Each row is followed by its group and then its class within the group.
21,-15,17,19,13,-1,22,19,-15,-8,-25,5,-15,29,-2,2,-6,-3,2,17,24,14,11,-30,5,10  (69)/Q277
-6,16,5,8,9,21,23,14,-13,1,9,1,-9,0,-3,-3,-9,-8,5,9,0,9,-2,-12,7,-6  (68)/Q565
-11,-8,37,9,10,-2,-2,-2,4,13,15,54,-30,74,27,-11,-8,-10,31,32,-4,-8,36,-53,29,3  (69)/Q277
10,-12,29,2,12,-7,6,4,-11,13,-7,19,-16,14,10,-8,-1,-8,14,5,9,-10,17,-34,29,-17  (69)/Q277
-8,25,2,6,-11,33,-7,25,10,-2,-20,-17,-16,31,11,-12,8,-9,16,16,10,2,-7,20,-13,11  (75)/Q159
7,-11,44,20,-6,-4,17,-1,-14,27,17,46,-8,22,26,1,0,-62,10,18,8,-15,21,-39,42,-4  (69)/Q277
4,-16,56,7,3,-25,1,-32,-31,16,16,50,-20,58,20,-5,-1,-4,31,43,9,-2,22,-44,28,18  (69)/Q955
12,-21,47,-2,-6,3,15,23,6,26,28,53,-30,50,14,6,14,-28,34,39,7,-23,7,-47,24,-2  (69)/Q955
15,50,10,-2,4,1,6,49,10,3,-18,13,-27,49,12,-9,8,-30,50,13,32,13,11,-11,-6,-1  (70)/Q836
-11,5,64,-3,17,13,23,8,11,84,28,65,-1,65,28,-3,11,-27,52,29,9,-5,24,-44,37,-21  (69)/Q955
-5,-18,8,4,7,17,2,54,3,10,-3,17,-33,11,4,-7,8,-25,34,10,15,0,-1,-27,17,-14  (70)/Q709
10,-5,21,22,9,1,20,29,-6,5,7,35,-17,23,16,7,11,-6,18,35,2,-11,10,-60,23,-5  (69)/Q277
0,32,40,12,-12,33,35,29,12,39,11,17,-8,77,23,-2,39,-27,25,31,5,0,4,3,12,1  (75)/Q159
-11,1,-5,5,2,31,38,51,-9,11,1,-26,1,-42,-1,19,0,11,-1,6,18,-6,21,-1,11,-14  (68)/Q403
8,-26,-7,-4,5,-9,-9,24,29,6,15,29,-36,24,-4,-8,8,-15,45,7,4,-6,-4,-38,21,-10  (70)/Q709
-5,12,13,-1,10,10,6,47,0,20,0,14,-21,23,9,-10,15,-28,42,7,21,17,4,-11,6,-13  (70)/Q836
-6,14,-1,9,-13,28,-1,8,-3,6,1,-21,-17,15,27,-4,0,-11,-10,15,0,4,-1,14,13,-11  (75)/Q11
-7,-6,36,15,17,0,14,-6,-6,11,1,33,-13,31,11,0,-6,-16,16,19,15,-7,16,-41,18,-4  (69)/Q955
-1,-20,22,-7,21,-26,7,57,21,34,15,45,-22,27,-24,-15,8,-28,55,9,13,-4,4,-41,32,-36  (70)/Q836
18,-7,38,13,4,25,-2,-9,-1,35,10,55,-20,56,17,2,1,-10,35,4,4,-6,14,-52,29,15  (69)/Q955
16,-12,44,13,12,-2,28,15,-2,16,13,37,-6,42,4,-1,10,-13,7,32,5,-7,0,-33,39,-14  (69)/Q955
-5,-11,39,1,6,0,23,31,3,44,2,42,-10,38,17,-6,19,-57,52,4,18,28,40,-35,28,-11  (70)/Q836
1,7,24,7,-7,16,15,32,5,15,15,5,-23,45,29,7,15,-12,33,15,14,0,5,6,-9,-4  (75)/Q159
2,27,21,12,-7,17,0,23,-3,2,-6,-1,-25,48,23,-3,15,-11,26,19,15,3,0,7,-8,3  (75)/Q159
-8,-17,24,-2,14,-9,-2,26,18,25,9,34,-27,38,-1,-5,10,-34,56,28,12,-28,16,-30,17,-6  (70)/Q836
22,-25,31,19,-5,-9,-12,-35,11,1,4,49,-37,55,18,-20,1,7,28,25,1,-6,6,-42,29,13  (69)/Q955
9,0,49,4,24,0,35,22,-3,32,8,52,-4,34,14,13,-62,-31,39,19,14,10,17,-50,42,-2  (69)/Q277
1,-29,9,2,6,-7,19,46,-1,8,-11,9,-13,7,-8,-3,17,-11,28,-19,20,-16,8,-15,10,-4  (70)/Q836
19,0,38,26,17,4,11,3,-18,7,-19,16,-9,18,6,2,-6,-23,1,10,23,-10,19,-31,26,-3  (69)/Q277
3,-20,17,-13,-10,-10,-11,65,25,23,16,43,-39,37,-3,-22,20,-20,56,19,3,-7,-2,-32,14,-17  (70)/Q836
3,14,12,-2,-18,1,10,43,2,0,18,20,-23,32,3,6,8,5,17,25,1,-10,-18,-19,5,9  (68)/Q565
-6,22,28,1,-8,29,8,38,11,17,16,7,-49,28,25,-4,21,-22,45,19,2,-3,-7,-17,4,0  (75)/Q11
-14,-18,17,2,14,22,18,47,-4,37,-2,14,-13,-4,0,-5,14,-33,29,3,13,-5,2,-18,17,-26  (70)/Q709
12,13,30,-2,-9,18,11,54,22,9,5,6,-43,61,6,-15,13,-12,45,28,7,9,11,-8,-7,-3  (75)/Q159
-6,16,22,7,-2,36,28,42,8,26,24,29,-17,19,19,7,1,-22,15,27,8,-21,4,-17,32,-30  (75)/Q11
16,27,22,-1,7,24,26,24,13,19,0,14,-14,62,21,-13,22,-8,19,50,9,3,16,3,-13,-2  (75)/Q159
3,-7,21,14,5,0,-3,-7,-16,2,-2,12,-13,-5,8,-6,-11,1,15,13,13,-4,17,-33,26,-4  (69)/Q277
4,-1,27,16,6,6,0,-10,0,18,-1,21,-8,26,14,-12,-18,-20,17,11,15,2,18,-11,18,-5  (69)/Q955
4,-20,26,8,12,-14,-15,-43,-8,7,-13,21,-9,20,9,-19,-13,-6,12,2,10,3,4,-23,36,-1  (69)/Q955
-7,-15,1,-19,7,-3,8,57,13,9,4,23,-24,21,-4,-5,17,-14,46,4,23,-12,16,-21,-10,-10  (70)/Q836
15,14,11,6,-12,28,-3,15,5,9,15,3,-23,25,23,1,19,-10,16,-7,0,-8,-7,-5,5,4  (75)/Q11
-14,-16,25,-7,1,-6,0,22,23,23,19,33,-25,50,17,-1,14,-19,47,11,3,2,14,-39,5,0  (70)/Q836
-7,-6,33,15,-2,7,11,-4,-4,45,13,46,-7,31,18,0,10,-24,1,13,10,-9,14,-41,48,-10  (69)/Q277
14,-22,81,10,-1,-11,-1,-22,-8,35,16,61,-2,63,15,-14,0,-21,32,1,-2,-6,13,-50,44,-7  (69)/Q955
-9,3,-1,-4,-3,18,27,79,0,3,14,17,-29,9,2,14,15,-13,26,-5,9,-14,12,-29,0,-22  (68)/Q403
-5,9,9,8,11,24,7,41,2,12,14,12,-39,7,25,4,17,-15,16,12,-8,-6,-8,0,4,-3  (68)/Q565
-5,2,25,-9,-10,12,23,32,16,37,50,58,-13,56,26,-6,41,-10,31,26,-3,-10,7,27,12,3  (75)/Q11
-1,-7,21,-9,9,2,3,36,-10,23,11,19,-29,38,9,-20,21,-30,51,32,24,-2,7,-32,12,-15  (70)/Q836
1,-21,47,8,9,-7,16,3,-5,24,5,58,-21,45,6,0,3,-19,44,19,7,7,24,-49,41,-13  (69)/Q277
-3,15,34,5,3,30,12,36,2,9,10,23,-17,12,15,7,0,-8,29,22,13,-3,5,-17,9,2  (68)/Q565
-1,24,24,8,0,30,18,31,-1,28,0,9,-9,56,31,-10,26,-36,27,30,10,7,20,8,-1,3  (75)/Q159
-8,14,-4,16,0,24,10,16,-10,6,-8,-17,-10,12,17,-5,12,-6,1,14,9,8,-3,22,-1,-13  (75)/Q11
-1,1,12,-7,-4,4,15,38,1,0,26,26,-26,17,9,10,-2,-3,21,27,-8,-6,3,-18,23,4  (68)/Q565

Each row is followed by its group and then its class within the group.
9,-21,29,34,27,-26,7,-28,34,-9,-11,25,-6,13,-1,31,-20,18,8,27,-2,37,-1,3,12,-12  Q193/Q422
-11,-36,27,18,-3,2,-13,-10,69,-36,8,52,-15,24,-1,47,15,-15,-12,13,17,59,9,-5,48,-19  Q390/Q562
12,-12,-3,4,6,-14,-3,-5,27,-18,-9,54,-1,-2,9,45,-4,14,-22,9,14,15,19,-1,24,0  Q390/Q368
-18,-17,29,0,17,-12,-35,-4,59,9,7,66,-19,41,-22,36,8,-4,-32,16,-1,45,-46,-15,34,-13  Q390/Q562
42,-28,36,11,20,17,21,-27,16,-11,-8,26,-4,-4,-19,28,-7,9,18,18,-14,19,-1,-6,13,-17  Q318/Q275
30,-36,37,11,18,4,26,-30,25,-1,-17,52,-11,5,-6,28,-34,-12,24,24,-5,14,-5,-1,14,-6  Q318/Q275
-12,-2,20,-7,2,-3,-7,15,39,-29,17,75,-9,9,-7,15,0,-2,-13,-3,16,26,7,2,-5,-16  Q390/Q562
41,-9,44,38,10,-6,50,-29,10,-9,-7,69,-31,2,-15,-3,-6,-1,15,13,-2,29,-13,-20,11,-7  Q318/Q270
